Here is a tiny trained network, its code and every weight. The questions are about switching its units off for an input and a target symbol, where a switched-off unit gives its printed mean instead of its output.

import numpy as np


def w(rows, s, z=0):
    codes = np.array(rows[::2]) - 128.0
    scale = np.full(codes.shape[1], s)
    scale[-1] = z or s
    return codes * scale


def f(y):
    return np.maximum(y, 0)


def softmax(a):
    e = np.exp(a - a.max(-1, keepdims=True))
    return e / e.sum(-1, keepdims=True)


def log_softmax(a):
    a = a - a.max(-1, keepdims=True)
    return a - np.log(np.exp(a).sum(-1, keepdims=True))


def net(x, mask):
    ids = ['ΔΞΠβεζλμσφ'.index(c) for c in x.split()]
    T = len(ids)
    res = E[ids] + P[:T]
    r = res
    for j in range(2):
        rows = slice(2 * j, 2 * j + 2)
        q, k, v = (r @ M[0][rows].T for M in (Q, K, V))
        z = softmax(np.where(np.tri(T) > 0, q @ k.T / 2**0.5, -1e9)) @ v
        o = O[0][rows]
        res = res + np.where(mask[j], z, o[:, -1]) @ o[:, :-1]
    y = f(res @ A[0][:, :-1].T + A[0][:, -1])
    res = res + np.where(mask[2:26], y, B[0][:, -1]) @ B[0][:, :-1]
    return log_softmax(res[-1] @ U[:, :-1].T + U[:, -1])


Q, K, V, O, A, B = {}, {}, {}, {}, {}, {}
E = w([
[142,25,146,220],'Δ',
[154,205,176,146],'Ξ',
[110,102,151,82],'Π',
[123,107,139,16],'β',
[185,197,133,148],'ε',
[202,127,100,101],'ζ',
[86,119,143,66],'λ',
[164,57,156,163],'μ',
[145,69,254,133],'σ',
[188,120,150,110],'φ',
],0.02)
P = w([
[217,176,245,57],'0',
[246,141,47,132],'1',
[249,143,42,114],'2',
[238,131,44,92],'3',
[244,144,39,126],'4',
[244,123,43,100],'5',
[241,135,41,108],'6',
[249,124,41,114],'7',
[254,133,32,90],'8',
[237,122,42,103],'9',
],0.0072)
Q[0] = w([
[246,128,116,152],'head 1',
[151,94,119,97],'head 1',
[159,192,94,22],'head 2',
[203,170,207,12],'head 2',
],0.011)
K[0] = w([
[137,109,254,120],'head 1',
[87,175,166,119],'head 1',
[173,152,210,115],'head 2',
[173,106,231,92],'head 2',
],0.015)
V[0] = w([
[117,25,23,208],'head 1',
[89,68,246,171],'head 1',
[171,170,49,61],'head 2',
[146,2,168,6],'head 2',
],0.0098)
O[0] = w([
[194,102,70,23,2],'head 1',
[44,40,137,103,188],'head 1',
[131,242,142,125,122],'head 2',
[97,151,3,161,247],'head 2',
],0.011)
A[0] = w([
[219,93,117,128,81],'neuron 1',
[55,75,60,110,203],'neuron 2',
[80,172,69,128,198],'neuron 3',
[108,54,222,136,109],'neuron 4',
[93,62,151,152,232],'neuron 5',
[142,48,158,177,203],'neuron 6',
[212,158,207,238,114],'neuron 7',
[217,60,116,214,86],'neuron 8',
[107,150,214,147,236],'neuron 9',
[61,60,146,144,225],'neuron 10',
[144,190,141,153,200],'neuron 11',
[64,103,101,202,92],'neuron 12',
[230,195,123,185,170],'neuron 13',
[59,102,166,139,117],'neuron 14',
[113,253,129,135,88],'neuron 15',
[73,174,106,84,87],'neuron 16',
[107,100,97,15,255],'neuron 17',
[198,139,217,59,111],'neuron 18',
[130,45,122,149,34],'neuron 19',
[96,148,77,93,26],'neuron 20',
[182,191,40,90,184],'neuron 21',
[208,202,174,50,199],'neuron 22',
[50,105,196,111,182],'neuron 23',
[254,50,85,189,96],'neuron 24',
],0.0079,0.0034)
B[0] = w([
[150,214,156,89,151],'neuron 1',
[204,102,121,157,248],'neuron 2',
[197,79,127,163,208],'neuron 3',
[133,117,93,246,172],'neuron 4',
[172,174,199,51,209],'neuron 5',
[154,187,148,70,208],'neuron 6',
[78,117,135,115,238],'neuron 7',
[35,173,117,34,198],'neuron 8',
[134,27,147,156,172],'neuron 9',
[162,153,149,81,220],'neuron 10',
[163,116,133,28,206],'neuron 11',
[137,93,91,168,235],'neuron 12',
[55,121,147,58,243],'neuron 13',
[155,120,104,228,169],'neuron 14',
[136,127,89,120,232],'neuron 15',
[104,197,133,183,143],'neuron 16',
[172,120,200,135,185],'neuron 17',
[2,65,7,202,138],'neuron 18',
[104,197,59,100,196],'neuron 19',
[89,195,136,195,152],'neuron 20',
[123,93,208,137,218],'neuron 21',
[78,96,133,83,171],'neuron 22',
[208,165,162,170,162],'neuron 23',
[100,197,165,53,203],'neuron 24',
],0.0051,0.014)
U = w([
[145,113,106,158,73],'Δ',
[188,116,176,175,119],'Ξ',
[111,100,92,148,93],'Π',
[255,83,164,109,135],'β',
[154,105,108,142,33],'ε',
[141,167,74,186,37],'ζ',
[170,232,140,102,144],'λ',
[157,64,77,157,201],'μ',
[206,63,102,164,253],'σ',
[8,35,126,99,120],'φ',
],0.0065,0.0045)

Each question gives the input, a string of symbols that net reads in full, and the target symbol t.
The units are the heads (2 rows each of Q, K, V and O) and the neurons (one row each of A and B). Each row of codes is followed by its name. A weight is (code - 128) times the scale printed after its matrix; where a second scale follows, it is the last column's (O, A, B and U).
mask holds one flag per unit, heads first, then neurons. A switched-off unit (its flag False) gives its mean, the last column of its rows in O or B, instead of its output. The means were averaged over made-up inputs and are rounded, as every weight is.
A unit's drop is (log p(t) with every unit on - log p(t) with that unit switched off) / (log p(t) with every unit on - log p(t) with every unit switched off).
The circuit of an input: a set's keep is (log p(t) with only the set's units on - log p(t) with every unit switched off) / (log p(t) with every unit on - log p(t) with every unit switched off). Starting from the 12 units with the biggest drops (on a tie, the unit counted first), units are removed one at a time, each time the one whose removal leaves the highest keep (on an exact tie, the one counted first), for as long as the keep stays at least 0.8.
units of the circuit, in order: the units of the circuit, biggest drop first
top k neurons: the k neurons with the biggest drops, biggest first
which heads matter: for each layer, one digit per head in row order, 1 if its drop is at least 0.15 and else 0, layers parted by /
drop of u: that unit's drop, to one decimal
input Δ ζ μ Δ Π, target β: top neuron -> [neuron 17]
input Δ ε Ξ Δ ζ Ξ ζ ε ζ ζ, target β: which heads matter -> 11
input Ξ λ λ ε Δ Ξ ε ε μ, target Ξ: units of the circuit, in order -> [head 1; head 2]
input ε ζ β μ ζ β β μ Ξ, target φ: top 2 neurons -> [neuron 18; neuron 22]
input β φ Π ζ ε β, target ζ: units of the circuit, in order -> [head 2; head 1]
input Δ ζ β β ζ β, target β: units of the circuit, in order -> [head 2; head 1; neuron 17]
input Δ Π β ζ μ φ, target β: which heads matter -> 10
input ζ Π Ξ ζ φ β Ξ β μ, target λ: which heads matter -> 10
input ε ζ Δ ε λ φ, target φ: which heads matter -> 11
input Δ ζ ζ ζ Δ ζ Π, target β: units of the circuit, in order -> [head 1; neuron 17]
input Δ β Δ μ, target β: units of the circuit, in order -> [head 1; neuron 17; neuron 2; neuron 5]
input Ξ Δ ε ε Ξ ε ζ, target Ξ: units of the circuit, in order -> [head 2; head 1]
input β ζ Δ Π Π ζ Δ λ β, target ζ: which heads matter -> 01
input ζ ε ε Ξ Ξ ζ λ, target λ: units of the circuit, in order -> [head 1]
input Δ ζ ζ ζ β β, target β: which heads matter -> 11
input ε ζ μ, target φ: which heads matter -> 10
input ε ζ ζ ζ ε, target φ: top 2 neurons -> [neuron 7; neuron 13]
input ζ ζ ε β β ζ Π β, target λ: drop of neuron 9 -> 0.1
input ζ ζ Ξ Ξ φ, target λ: drop of neuron 19 -> -0.1
input ζ Π β, target λ: units of the circuit, in order -> [head 2]
